Here is a tiny trained network, its code and every weight. The questions are about switching its units off for an input and a target symbol, where a switched-off unit gives its printed mean instead of its output.

import numpy as np


def w(rows, s, z=0):
    codes = np.array(rows[::2]) - 128.0
    scale = np.full(codes.shape[1], s)
    scale[-1] = z or s
    return codes * scale


def softmax(a):
    e = np.exp(a - a.max(-1, keepdims=True))
    return e / e.sum(-1, keepdims=True)


def log_softmax(a):
    a = a - a.max(-1, keepdims=True)
    return a - np.log(np.exp(a).sum(-1, keepdims=True))


def net(x, mask):
    ids = ['ΓΘΛΣΦΨαεζτω'.index(c) for c in x.split()]
    T = len(ids)
    res = E[ids] + P[:T]
    u = 0
    for l in range(3):
        r = res
        for j in range(2):
            rows = slice(4 * j, 4 * j + 4)
            q, k, v = (r @ M[l][rows].T for M in (Q, K, V))
            z = softmax(np.where(np.tri(T) > 0, q @ k.T / 4**0.5, -1e9)) @ v
            o = O[l][rows]
            res = res + np.where(mask[u + j], z, o[:, -1]) @ o[:, :-1]
        u += 2
    return log_softmax(res[-1] @ U[:, :-1].T + U[:, -1])


Q, K, V, O = {}, {}, {}, {}
E = w([
[3,215,153],'Γ',
[149,92,99],'Θ',
[158,169,206],'Λ',
[34,63,66],'Σ',
[179,193,236],'Φ',
[225,15,127],'Ψ',
[173,145,111],'α',
[71,164,193],'ε',
[28,63,149],'ζ',
[62,92,253],'τ',
[160,109,46],'ω',
],0.012)
P = w([
[224,142,2],'0',
[112,65,113],'1',
[118,80,122],'2',
[110,91,127],'3',
[79,107,162],'4',
[87,102,170],'5',
[76,110,170],'6',
[94,138,186],'7',
[144,179,195],'8',
[108,159,204],'9',
[89,120,211],'10',
[72,109,225],'11',
[71,111,238],'12',
],0.0046)
Q[0] = w([
[194,181,201],'L0H0',
[114,6,183],'L0H0',
[113,94,131],'L0H0',
[128,119,98],'L0H0',
[160,159,64],'L0H1',
[119,165,107],'L0H1',
[106,96,126],'L0H1',
[117,82,138],'L0H1',
],0.017)
K[0] = w([
[207,169,218],'L0H0',
[151,6,130],'L0H0',
[117,93,115],'L0H0',
[137,146,97],'L0H0',
[92,111,216],'L0H1',
[165,70,154],'L0H1',
[146,151,114],'L0H1',
[121,175,106],'L0H1',
],0.014)
V[0] = w([
[144,116,242],'L0H0',
[118,129,82],'L0H0',
[95,45,79],'L0H0',
[152,178,146],'L0H0',
[136,239,109],'L0H1',
[216,157,184],'L0H1',
[156,70,255],'L0H1',
[110,137,112],'L0H1',
],0.0089)
O[0] = w([
[157,26,65,239],'L0H0',
[113,174,158,91],'L0H0',
[204,215,140,166],'L0H0',
[73,90,130,84],'L0H0',
[115,254,130,77],'L0H1',
[110,160,36,6],'L0H1',
[15,35,52,83],'L0H1',
[132,139,150,148],'L0H1',
],0.0085,0.0016)
Q[1] = w([
[118,133,119],'L1H0',
[143,138,114],'L1H0',
[163,130,100],'L1H0',
[131,91,254],'L1H0',
[120,119,106],'L1H1',
[222,168,55],'L1H1',
[59,108,219],'L1H1',
[109,155,144],'L1H1',
],0.013)
K[1] = w([
[121,145,144],'L1H0',
[147,109,134],'L1H0',
[145,47,118],'L1H0',
[159,210,28],'L1H0',
[111,136,109],'L1H1',
[92,202,255],'L1H1',
[182,54,54],'L1H1',
[136,95,152],'L1H1',
],0.0098)
V[1] = w([
[157,78,16],'L1H0',
[132,120,134],'L1H0',
[124,14,187],'L1H0',
[150,189,157],'L1H0',
[203,58,120],'L1H1',
[110,141,2],'L1H1',
[188,170,51],'L1H1',
[178,184,181],'L1H1',
],0.0066)
O[1] = w([
[165,113,1,4],'L1H0',
[138,127,128,124],'L1H0',
[250,244,181,53],'L1H0',
[81,26,131,210],'L1H0',
[194,8,59,195],'L1H1',
[68,141,2,66],'L1H1',
[68,53,59,147],'L1H1',
[102,86,212,184],'L1H1',
],0.0057,0.004)
Q[2] = w([
[112,177,135],'L2H0',
[121,83,148],'L2H0',
[151,121,90],'L2H0',
[162,242,2],'L2H0',
[204,136,101],'L2H1',
[36,43,114],'L2H1',
[41,73,137],'L2H1',
[197,187,108],'L2H1',
],0.0065)
K[2] = w([
[120,125,186],'L2H0',
[126,134,120],'L2H0',
[131,145,84],'L2H0',
[135,1,50],'L2H0',
[50,131,147],'L2H1',
[166,93,73],'L2H1',
[199,106,74],'L2H1',
[56,144,218],'L2H1',
],0.0067)
V[2] = w([
[101,238,74],'L2H0',
[163,84,99],'L2H0',
[154,53,155],'L2H0',
[115,150,175],'L2H0',
[32,157,152],'L2H1',
[39,92,68],'L2H1',
[67,165,156],'L2H1',
[120,70,254],'L2H1',
],0.0067)
O[2] = w([
[174,43,99,102],'L2H0',
[118,152,213,46],'L2H0',
[102,189,166,125],'L2H0',
[137,138,51,209],'L2H0',
[138,64,40,123],'L2H1',
[83,2,154,111],'L2H1',
[148,98,52,120],'L2H1',
[93,192,33,254],'L2H1',
],0.0065,0.0064)
U = w([
[1,130,145,135],'Γ',
[123,158,136,222],'Θ',
[104,72,131,75],'Λ',
[87,165,129,10],'Σ',
[104,40,133,2],'Φ',
[194,101,119,191],'Ψ',
[92,107,56,161],'α',
[78,96,134,45],'ε',
[94,119,140,226],'ζ',
[110,101,194,125],'τ',
[115,131,118,181],'ω',
],0.0099,0.0038)

Each question gives the input, a string of symbols that net reads in full, and the target symbol t.
The units are the heads (4 rows each of Q, K, V and O). Each row of codes is followed by its name. A weight is (code - 128) times the scale printed after its matrix; where a second scale follows, it is the last column's (O and U).
mask holds one flag per head, layer by layer. A switched-off head (its flag False) gives its mean, the last column of its rows in O, instead of its output. The means were averaged over made-up inputs and are rounded, as every weight is.
A unit's drop is (log p(t) with every unit on - log p(t) with that unit switched off) / (log p(t) with every unit on - log p(t) with every unit switched off).
The circuit of an input: a set's keep is (log p(t) with only the set's units on - log p(t) with every unit switched off) / (log p(t) with every unit on - log p(t) with every unit switched off). Starting from all 6 units, units are removed one at a time, each time the one whose removal leaves the highest keep (on an exact tie, the one counted first), for as long as the keep stays at least 0.8.
units of the circuit, in order: the units of the circuit, biggest drop first
most important unit: the unit with the biggest drop
heads that matter: for each layer, one digit per head in row order, 1 if its drop is at least 0.15 and else 0, layers parted by /
drop of u: that unit's drop, to one decimal
input ω ζ Ψ Γ ω Λ, target Γ: units of the circuit, in order => [L1H0 L0H1 L0H0 L2H1]
input Ψ Γ ω ζ Γ Ψ Ψ τ Λ Θ Φ τ, target τ: heads that matter => 01 / 11 / 11
input α τ Γ Γ Γ Γ Φ, target Φ: heads that matter => 11 / 10 / 01
input ζ ε Ψ Φ Γ Γ Γ Γ Λ Ψ, target Θ: heads that matter => 11 / 11 / 10
input Ψ Ψ Ψ ζ Ψ ω Γ Ψ Γ Λ, target τ: heads that matter => 01 / 11 / 11
input Ψ Γ Γ Γ Ψ ζ ε ζ Γ Γ Γ Γ Γ, target τ: units of the circuit, in order => [L2H1 L1H0 L0H1]
input Φ ζ Θ ω ω ζ Λ, target Φ: units of the circuit, in order => [L0H1 L2H1 L1H1 L0H0]
input Ψ Ψ Γ Γ Γ Γ α Γ Γ Γ Γ, target τ: units of the circuit, in order => [L2H1 L1H0 L0H1 L1H1]
input Γ Ψ ω Θ Γ Ψ ε, target α: units of the circuit, in order => [L1H1 L0H1 L2H0 L2H1]
input Ψ Φ Λ, target τ: units of the circuit, in order => [L2H1 L2H0 L1H1 L0H1]
input Γ Ψ Γ Θ Γ Γ Ψ Γ ζ, target α: heads that matter => 11 / 01 / 11
input Γ Ψ Θ Γ Ψ Γ Γ Γ Γ α, target α: heads that matter => 11 / 01 / 11
input ζ Ψ Γ Γ α Γ α, target Θ: units of the circuit, in order => [L0H1 L1H1 L1H0 L2H0]
input Γ Γ Γ Γ Γ Σ Γ Σ Λ, target α: units of the circuit, in order => [L2H1 L2H0 L0H0 L1H1]
input Ψ Θ Λ Ψ Γ Γ Θ ζ ε α Φ Γ ε, target τ: units of the circuit, in order => [L2H1 L2H0 L1H0 L1H1]
input ζ ζ ζ Σ ζ Γ ε, target Θ: units of the circuit, in order => [L0H1 L2H1 L1H0 L1H1]
input Γ Γ Θ Γ Γ Γ Φ, target α: most important unit => L2H1
input Γ Φ Γ ζ Γ ω Φ, target α: most important unit => L1H1
input ζ ζ Ψ Γ Ψ Θ ω, target Θ: heads that matter => 01 / 11 / 11
input Γ Γ Λ Γ Ψ Φ Φ α, target α: heads that matter => 11 / 01 / 01
input Λ Γ ζ Ψ Ψ Γ ζ Φ, target Φ: units of the circuit, in order => [L0H1 L0H0]
input ω ω τ Γ Γ α, target Γ: heads that matter => 11 / 11 / 10
input Γ Ψ α Γ Γ Ψ Φ ζ Γ Ψ Θ Θ Ψ, target α: heads that matter => 11 / 11 / 11
input Σ Γ Γ ω, target Θ: most important unit => L0H1
input Γ Ψ Γ Λ Ψ, target α: drop of L1H0 => 0.6
input Γ ζ Γ Γ Λ Σ Ψ Ψ Γ Θ Γ, target α: drop of L0H1 => 0.8
input Ψ Φ ζ Γ Θ Φ, target τ: most important unit => L2H1
